[-103 -105 -524  131 -241 -241  -84  175  326 -171   29 -424 -259  176
  203  -53  249 -133  -62  109  -62  244  298  183  274  -26   92   65
  -57  152 -384 -255  193  152] => (176)
[  47 -134 -228   52 -196   13   19  166  173 -173  113 -133   82  144
   92  -15  235  146 -106  -43 -151   84   60  310  171 -405   80  -53
  327 -133 -244   18 -160    7] => (176)
[ -24   94  198  148  -75  153  201  -27 -112  -16   50   85  128  -34
  -24   88  404  207   36 -195   60   23   11  -51 -120  148   45  -74
  -75  -51  -73   23 -250   79] => (25)
[ 153   23  462 -285  358  135  -58  -46 -225  303   90  560  469 -248
 -169   67   75  538  108 -298  132  -34   14   11  -19 -351 -109 -415
  559 -507  289  315 -176 -188] => (178)
[  72 -207  -70 -202  259 -367 -511  326  -87  142   29   64  183  -83
   24 -322 -106  198  -48  -20  174  260  292  165  171 -251 -163  -47
  275 -243   62   37  185 -381] => (97)
[   8  -36  144 -244  177  133   49 -141   29  138  135  373  221  -38
  -35  328  226  361  284 -195  -76 -100  -13  102   79 -419   -1 -377
  552 -342   98  258  -28   89] => (176)
[ 133 -142 -159   19  -88  -87 -186  163   63  -47   61  -58  159   19
   45 -105   70  127 -135   10    8  155  108  165  125 -339    8  -24
  308 -214 -167   87 -145 -165] => (176)
[  96   44  412  134 -232  475  405 -183 -118    3   71  228  299   27
 -171  251  371  387    2 -311  -39  -91 -327    5 -237 -146   34 -126
  175 -265   92  225 -589   51] => (160)
[-179  128 -362  281 -298   65  299  -95  207  -41  -13 -308 -417  201
  160  224  484 -180  156  -65  -62  168   64  -46   95  338  293   89
 -331  103 -399 -154   -4  510] => (82)
[  53   80 -164  146   47 -213  -55  -26  -87 -230  -50  -98   13   25
   93   50  -80 -137 -252  159 -250  -61  128   31 -101 -120   51  110
  201  235 -194 -268  238    2] => (25)
[ -28   13   84 -317  362 -123 -185   28  -27  245  105  367  171 -101
   22   35   83  304  218 -236   44   26  110  112  170 -309  -26 -388
  529 -392  111  139  230   74] => (176)
[-160   47 -288  189 -268   54  240 -106  185   -2   43 -222 -312  188
  120  255  497  -49  190 -168 -107  152   25   31   98  148  210   14
 -124   57 -325 -137   44  510] => (82)
[ 187  104   95  198  127 -158 -210   38 -386  -52 -104    3  168  -57
 -120 -223 -224  -92 -426  181  -68  -31   92  -85 -251  142  -38  329
   48  223  -36 -120   66 -302] => (176)
[ 124  -33  -57  434 -493  139  289  122   95 -228  -52 -371  -68  104
  -33  -55  341  -70 -347  -18  -42  164 -106   46 -188  105   73  318
 -309  125 -334  -78 -537  -77] => (143)
[ -69   93 -547  248 -233 -230  -49  -48   74 -205 -144 -438 -437  215
  237   95   35 -443 -173  314 -240   91  220  -50  -60  205  177  283
 -182  488 -366 -459  423  199] => (28)
[ 107  106  -44  234  -35 -156  -88  -26 -226 -247  -65  -86   62  -34
   26  -38  -85 -140 -366  211 -139  -75  160  -47 -200  117   85  297
   26  290 -183 -210   78  -59] => (178)
[  45  100 -224  330 -218  -38  195 -121  -50 -265  -54 -276 -209  163
  106  203  142 -225 -260  184 -379  -74   31    4 -176  -29  140  221
   37  354 -353 -284   27  153] => (82)
[  -3   77  115    6  115  -69  -89   14 -147  205  -33  118    0  -87
  -30  -20  140  135   51 -200  144  127  199 -105    6  201   34  -77
  -33 -165  -61   23   58   76] => (28)
[  68   22  231  -72   80  243  194  -53  -99   46  102  336  315  -78
  -62  179  269  346   95 -279   50  -61  -79   58  -30 -120   41 -217
  233 -252   89  159 -301    7] => (160)
[ 168  -89   51   99 -279  280  180   80   26 -200  153    6  306   89
  -20   48  246  255 -113 -130  -98  -68 -184  251  -10 -454  -15  -36
  354 -210 -148  221 -493  -56] => (82)
[ 262   -7  265  384 -266  304  404 -145 -298 -369   34   53  404   60
  -48  196   98   69 -385   52 -323 -295 -403    0 -375 -173   92  229
  152  237  -96 -116 -510 -146] => (160)
[ 108   23  -21  146  112 -228 -126  -49 -205  -98  -87  -49   -9   17
  -33    1 -106  -64 -274  191 -183  -30  133  -24 -113  -20   48  210
  177  159  -74 -175  235  -74] => (28)
[ 101 -179 -107 -122   16  -26 -141  186   58  -66  116   45  250  -10
    2  -90  103  265  -57  -58  -44   81  118  266  162 -472  -51 -166
  425 -252  -50  121 -109 -185] => (143)
[ 300  -62  237   14  223   39   65 -127 -281 -193   97  298  449  -75
   -1   33 -140  186 -325   37 -240 -259 -322   92 -183 -482   16  -53
  585  -77   58   23 -132 -163] => (28)
[ 112 -128   96 -216  317 -115  -92 -126  -16 -170  173  298  426 -130
   50  263  -65  192    4  -40 -309 -312   -8  231   49 -786  -79 -283
  899 -167   56  -16  217   -1] => (143)
[ 146   -2  357 -349  479  -10 -253   76 -268  285   30  545  362 -233
 -135 -155 -119  440   13 -258  181   -8   75   49   46 -215 -134 -275
  451 -437  347  283   82 -289] => (25)
[ 139  -35  122  124 -124   -3  -63  212 -121  -68   30  -83  243  -67
  -32 -229   21  165 -250  -47   20  138   89  126  -46 -212  -42   69
  151  -69 -110   25 -281 -274] => (97)
[  41  -99  -64  141 -244  -66 -125  232   13 -153   24 -189  121   26
   14 -167  151  124 -210    1   -3  131  295  161  102 -142  -24   59
   44  -43 -247   -2 -201 -114] => (143)
[-177   62 -243  124 -123  -23  118  -84  158   68  -22 -148 -359  113
   82  197  414  -46  217  -42   -9  172  153  -38   80  216  189  -43
 -192   29 -224 -129   74  378] => (97)
[ 132  -79    6   97 -269  133  127   71   34 -172  122  -62  276   48
  -11   78  131  146 -153  -64 -124    4 -103  148  -24 -352   -1  -16
  270 -126 -187  123 -383 -116] => (176)
[ 106  104  278   77   40  181  205  -50 -175   33   57  194  274  -89
  -57   23  215  254  -73 -232  103   19 -110  -44 -157   75   12  -91
   45 -147    4   89 -334  -29] => (160)
[ -88    1 -144  -89  121  -47  -13  -16   98  131   33   29 -131   51
   64   80  268  118  201 -168   16  104  177   87  173   12   57 -156
  103  -66 -105  -38  216  260] => (143)
[  -4  145   99  -30   89   69   58   12 -103  116    0  154   52  -54
  -27  -75  176  160    5 -195  169  108   58  -35    2  181   33 -113
  -31 -102   45    0  -23   43] => (178)
[ -90  106  -98   43  -42   52   94  -25  -15  -14   34    6  -95   37
   66  -33  209   52    7 -133   54  136  112   -5   85  245  175  -54
 -166    2 -159  -63   30  187] => (25)
[ -69  -90 -292  215 -454   81  218   16  392 -219   84 -338 -134  237
  141  259  449  -23   42   33 -199   64   27  215  113 -271  167   18
  122   15 -401  -63 -239  341] => (176)
[ -40   63   32  161 -184  243  314 -136   -5  -29   54  -13   36   58
  -15  248  364  141   69 -210  -57   11  -84  -29  -84   79  138  -98
  -34  -68 -132    1 -263  242] => (28)
[  35   -1  185   34 -118  401  346 -250   35   26  140  229  213   63
  -67  377  417  352  139 -251 -128  -81 -239   58  -75 -333  132 -277
  350 -278  -26  189 -443  239] => (178)
[ 102   38  269  -23   69  353  249  -68 -126   22  124  297  317  -32
  -75   97  357  370  -42 -283   61  -79 -169   85  -74 -126    8 -175
  235 -268  124  210 -399  -20] => (82)
[ -42  -78 -394   66  -78 -390 -293  256  101  -38  -22 -346 -251   98
  144 -262   68 -144  -84  106   36  293  316  131  160   74  -48  167
 -118   74 -264 -184  292  -70] => (160)
[  40   18  173   22 -103  344  310 -184    4   39  100  226  197   32
  -29  287  341  321  121 -251  -54  -93 -180   53  -24 -200   88 -268
  258 -266   -1  113 -322  172] => (160)
[ -46   40 -355  294 -183 -124  137  -94   42 -293  -88 -379 -336  211
  172  152   54 -335 -218  200 -348   45   66  -15  -90   85  225  293
 -129  432 -333 -358  170  224] => (97)
[ -18  104   80  265 -287  343  438 -197   38    7   58  -26  -11   87
  -18  258  461  135    1 -185  -62   15 -205  -19  -93   99  229  -39
  -80 -139 -180   35 -455  311] => (25)
[ -81   -2  -43 -257  195  -69  -48  -87  115  183   70  262  -43  -34
   56  261  201  236  321 -197  -28   35  158   64  186 -263   63 -381
  395 -308   -7   86  216  250] => (178)
[ 155  -64   10  174  -61  -25  -67  304 -120  -99   27  -89  228  -77
  -26 -297   77   89 -305  -63  116  121   52  112  -29    6  -35  200
  -48  -55 -102   39 -336 -342] => (82)
[  63 -231  -50 -165  116 -204 -324  194   69   -4  116   69  225  -45
   30  -64   31  235   48  -25   -9   88  196  211  159 -585 -109 -206
  524 -326  -51  141  -12 -240] => (143)
[  37 -220 -152 -427  259 -301 -379  139  117   51  154  224  219  -41
  138  -46 -130  314  155  -62  -14   89  173  311  335 -709 -143 -419
  751 -387   82   73  357 -161] => (160)
[  31   90  195  -34   84  197  141  -83  -60  109   99  259  214  -14
  -54  132  282  326   74 -234   69  -14  -92   16  -28 -117   44 -187
  288 -290   39  202 -155   79] => (82)
[-120  -44 -133  110 -357  263  464 -174  298 -100   90  -53 -186  205
   76  598  660   99  343 -203 -301  -78 -126   90   34 -191  177 -141
   97   -8 -234   14 -195  543] => (160)
[  32 -114 -263  103 -150 -115  -59  225  117 -158  109 -264   21   49
  118 -164  162    8 -201   11  -81  177  190  233  158 -205   46   62
   87   13 -276 -116 -120  -98] => (160)
[ -32  -37   63 -293  381 -186 -272   67 -109  227   81  350  136 -151
  -11  -98   -2  315  155 -241  211  128  172    2  212   -9   -6 -244
  279 -317  203   99  316  -53] => (160)
[  43   21  167   14    3  269  254 -135  -48    4  131  216  262  -52
    5  177  314  252  105 -211   18  -84 -214    5  -64  -85   56 -238
  171 -224   21  152 -329  113] => (176)
[  51  -38 -156  326 -292  -83  -66  220   28 -147   -8 -344  -18   38
    3 -265  166  -86 -333   82   65  213  117   62  -29  153   63  318
 -217   84 -264  -83 -252 -166] => (176)
[ -31   72  -26   64   14   66  203  -20   28    1   65  -15  -42   -2
   42  121  323   87    3 -200  -47   36   79   68    4   87   59  -63
  -44  -37 -175  -21 -101  136] => (25)
[  36 -115 -246   45  -83 -254 -200  193  142    3    1 -173  -78   39
   60 -112   79   36  -45   39    1  262  225  121  195 -225   72   -5
  173 -160 -273  -13   18   -4] => (143)
[ 117  -33   -9 -141  377 -353 -295   43 -149  -42  -12  206  161 -127
   30  -19 -227   74 -201  117 -205  -78  216  111  -17 -378  -34  -42
  523    8   13 -129  377 -228] => (178)
[ 167  -61  117   73 -104   29 -161  255 -184 -100   48  -18  336  -77
  -81 -266  -10  187 -276  -95   54  123  146  134  -14 -248  -67   75
  199 -172  -67  111 -306 -351] => (97)
[ 295  -52  295   76  121   -1  -15 -101 -290 -133   30  227  413 -126
  -81   34 -112  134 -270   79 -173 -230 -201   14 -265 -283  -56   98
  448   50   49   -5  -78 -223] => (176)
[ -23 -182 -338  -26  -93 -284 -272  172  176  -84   83 -223  -97   96
  135 -122   71   30   38   15    7  227  224  168  255 -249  -20  -63
  190 -130 -258  -62  200    3] => (25)
[ 132 -131  -53  188 -253   36  -29  207  -15 -180   37 -222  116   91
  -22 -169  235   83 -220  -44   51  157   93  156   -3  -70  -83  203
  -34   55 -145  -16 -316 -185] => (160)
[ 251 -115  376  -66   -1  204  -81  102 -246  -73  122  206  611  -94
 -203 -221  -72  462 -282 -154   68  -11 -121  182 -107 -475 -189 -139
  491 -383  217  293 -455 -412] => (28)
[ 145    2    7 -119  452 -507 -519  105 -344   10  -59  142  117 -180
   14 -331 -446  -38 -406  198  -57  -27  355   14   23  -22 -132  143
  257  112   57 -187  565 -352] => (160)
[ 235   39  176   38  270 -199 -199   22 -394  -62  -35  140  231 -108
  -94 -197 -335   -4 -386  131 -121 -113  -30  -19 -208  -68  -54  211
  271   66   59  -69  140 -320] => (25)
[ -80  -24   34 -138   41  141  123 -158   67   90   90  207   66  -13
   31  207  313  277  185 -213  -18   47    5   32  108 -136  135 -351
  241 -291   46   65  -29  278] => (143)
[   7   35   46 -198  287  -32 -116  -55  -71  174   67  303  141  -98
   29   13  130  271  118 -137   85   45  125   66   89  -94   18 -291
  294 -299   50  147   81   60] => (176)
[ 142   32 -109  125  194 -252 -141    0 -215 -128  -60  -55   18  -49
   37 -121 -108 -126 -354  214 -156  -19  145   -9 -107   39   38  206
  108  240 -123 -232  222 -129] => (143)
[ -40   22   -7 -320  429 -280 -315  112  -70  252    5  268    6 -134
    1 -141   20  212  189 -139  164  158  335   54  189   21  -66 -265
  240 -191  109   21  425    3] => (176)
[  77  -14  -46  325 -350   26  165  208   69 -210  -33 -329   -4   83
  -13  -91  210  -19 -285  -12  -35  164   57   99  -80   -6    3  242
 -162  151 -276  -84 -386 -133] => (82)
